Below are the code and all the weights of a small trained network. Each question names an input and a class and asks about switching units off, where a switched-off unit gives its printed mean instead of its output.

import numpy as np


def w(rows, s, z=0):
    codes = np.array(rows[::2]) - 128.0
    scale = np.full(codes.shape[1], s)
    scale[-1] = z or s
    return codes * scale


def norm(h):
    return h / np.sqrt((h * h).mean(-1, keepdims=True) + 1e-5)


def f(y):
    return y / 2 * (1 + np.tanh(0.7978845608 * (y + 0.044715 * y**3)))


def log_softmax(a):
    a = a - a.max(-1, keepdims=True)
    return a - np.log(np.exp(a).sum(-1, keepdims=True))


def net(x, mask):
    res = np.array(x, float).reshape(1, 2) / 4 @ E
    u = 0
    for l in range(4):
        y = f(norm(res) @ A[l][:, :-1].T + A[l][:, -1])
        res = res + np.where(mask[u : u + 6], y, B[l][:, -1]) @ B[l][:, :-1]
        u += 6
    return log_softmax(norm(res)[-1] @ U[:, :-1].T + U[:, -1])


A, B = {}, {}
E = w([
[75,250,109,27,117,84,252],'x0',
[115,122,159,47,243,119,120],'x1',
],0.0035)
A[0] = w([
[132,38,143,150,154,126,69,8],'L0N0',
[152,103,115,253,94,134,118,102],'L0N1',
[139,106,158,153,103,146,109,195],'L0N2',
[126,122,119,113,128,131,131,105],'L0N3',
[162,96,135,172,123,163,78,79],'L0N4',
[202,23,143,181,141,223,31,21],'L0N5',
],0.007,0.0012)
B[0] = w([
[136,22,161,201,73,163,92,184],'L0N0',
[113,77,245,188,254,187,113,205],'L0N1',
[125,159,178,105,147,175,84,153],'L0N2',
[139,115,96,144,141,99,137,127],'L0N3',
[96,166,168,185,125,175,132,178],'L0N4',
[115,196,125,199,103,176,191,255],'L0N5',
],0.0046,0.0089)
A[1] = w([
[132,141,130,141,90,133,101,60],'L1N0',
[113,121,107,147,123,123,138,116],'L1N1',
[150,104,126,216,99,182,93,214],'L1N2',
[121,104,145,254,95,189,76,254],'L1N3',
[136,119,172,181,99,195,68,9],'L1N4',
[129,136,160,109,119,130,138,81],'L1N5',
],0.0062,0.0017)
B[1] = w([
[139,113,130,136,141,123,115,123],'L1N0',
[121,88,114,118,131,118,149,128],'L1N1',
[107,122,143,148,216,178,215,208],'L1N2',
[138,128,184,254,246,221,200,255],'L1N3',
[87,118,133,136,147,140,162,188],'L1N4',
[137,119,114,172,141,117,126,128],'L1N5',
],0.0042,0.0091)
A[2] = w([
[111,146,147,93,205,129,168,89],'L2N0',
[147,106,117,171,168,171,128,208],'L2N1',
[127,80,139,215,126,195,128,255],'L2N2',
[141,122,154,95,120,129,109,121],'L2N3',
[143,2,159,115,155,129,42,123],'L2N4',
[123,83,189,119,177,161,69,170],'L2N5',
],0.0078,0.0021)
B[2] = w([
[144,131,94,226,181,142,87,183],'L2N0',
[116,109,195,102,101,141,170,199],'L2N1',
[124,143,198,147,173,189,232,254],'L2N2',
[102,130,90,158,125,116,33,122],'L2N3',
[77,3,164,89,146,71,73,135],'L2N4',
[114,23,156,74,14,80,136,176],'L2N5',
],0.0049,0.009)
A[3] = w([
[138,109,148,96,94,146,142,5],'L3N0',
[136,134,165,169,134,161,149,113],'L3N1',
[134,139,109,138,124,125,86,109],'L3N2',
[140,130,149,167,127,153,143,150],'L3N3',
[129,144,123,123,126,124,138,138],'L3N4',
[107,139,116,129,3,121,151,143],'L3N5',
],0.012,0.0029)
B[3] = w([
[133,174,82,90,123,91,214,115],'L3N0',
[118,90,159,84,119,108,179,255],'L3N1',
[78,170,168,84,75,173,171,119],'L3N2',
[139,78,170,90,136,103,202,221],'L3N3',
[136,130,141,165,140,160,97,140],'L3N4',
[254,54,121,152,68,139,118,171],'L3N5',
],0.0068,0.0076)
U = w([
[105,154,141,101,64,142,105,2],'0',
[249,126,90,129,36,117,145,160],'1',
[91,58,137,79,134,76,66,96],'2',
[105,219,81,115,194,110,117,181],'3',
[120,86,206,155,155,163,208,226],'4',
],0.015,0.0043)

Each question gives the input, the list of numbers given to net, and the class t.
The units are the neurons (one row each of A and B). Each row of codes is followed by its name. A weight is (code - 128) times the scale printed after its matrix; where a second scale follows, it is the last column's (A, B and U).
mask holds one flag per neuron, layer by layer. A switched-off neuron (its flag False) gives its mean, the last column of its row in B, instead of its output. The means were averaged over made-up inputs and are rounded, as every weight is.
A unit's drop is (log p(t) with every unit on - log p(t) with that unit switched off) / (log p(t) with every unit on - log p(t) with every unit switched off).
unit that matters most: the unit with the biggest drop
k most important neurons: the k neurons with the biggest drops, biggest first
top k neurons in layer l: the k neurons of layer l with the biggest drops, biggest first
drop when u is switched off: that unit's drop, to one decimal
input [2,6], class 3: top 2 neurons in layer 0	(L0N0, L0N1)
input [6,0], class 1: top 2 neurons in layer 0	(L0N1, L0N2)
input [3,2], class 3: 4 most important neurons	(L1N3, L0N5, L2N2, L0N1)
input [6,-5], class 1: most important neuron	(L1N3)
input [-1,7], class 2: 3 most important neurons	(L0N5, L1N3, L0N1)
input [1,3], class 3: top 2 neurons in layer 1	(L1N3, L1N2)
input [7,1], class 3: 2 most important neurons	(L2N5, L0N0)
input [5,4], class 3: 2 most important neurons	(L1N3, L2N2)
input [5,-2], class 1: 2 most important neurons	(L0N1, L1N3)
input [2,2], class 3: top 3 neurons in layer 0	(L0N5, L0N1, L0N0)
input [0,5], class 2: drop when L1N3 is switched off	0.6
input [0,6], class 2: drop when L0N5 is switched off	0.9
input [7,-7], class 1: drop when L1N3 is switched off	0.1
input [7,-3], class 1: unit that matters most	L1N3
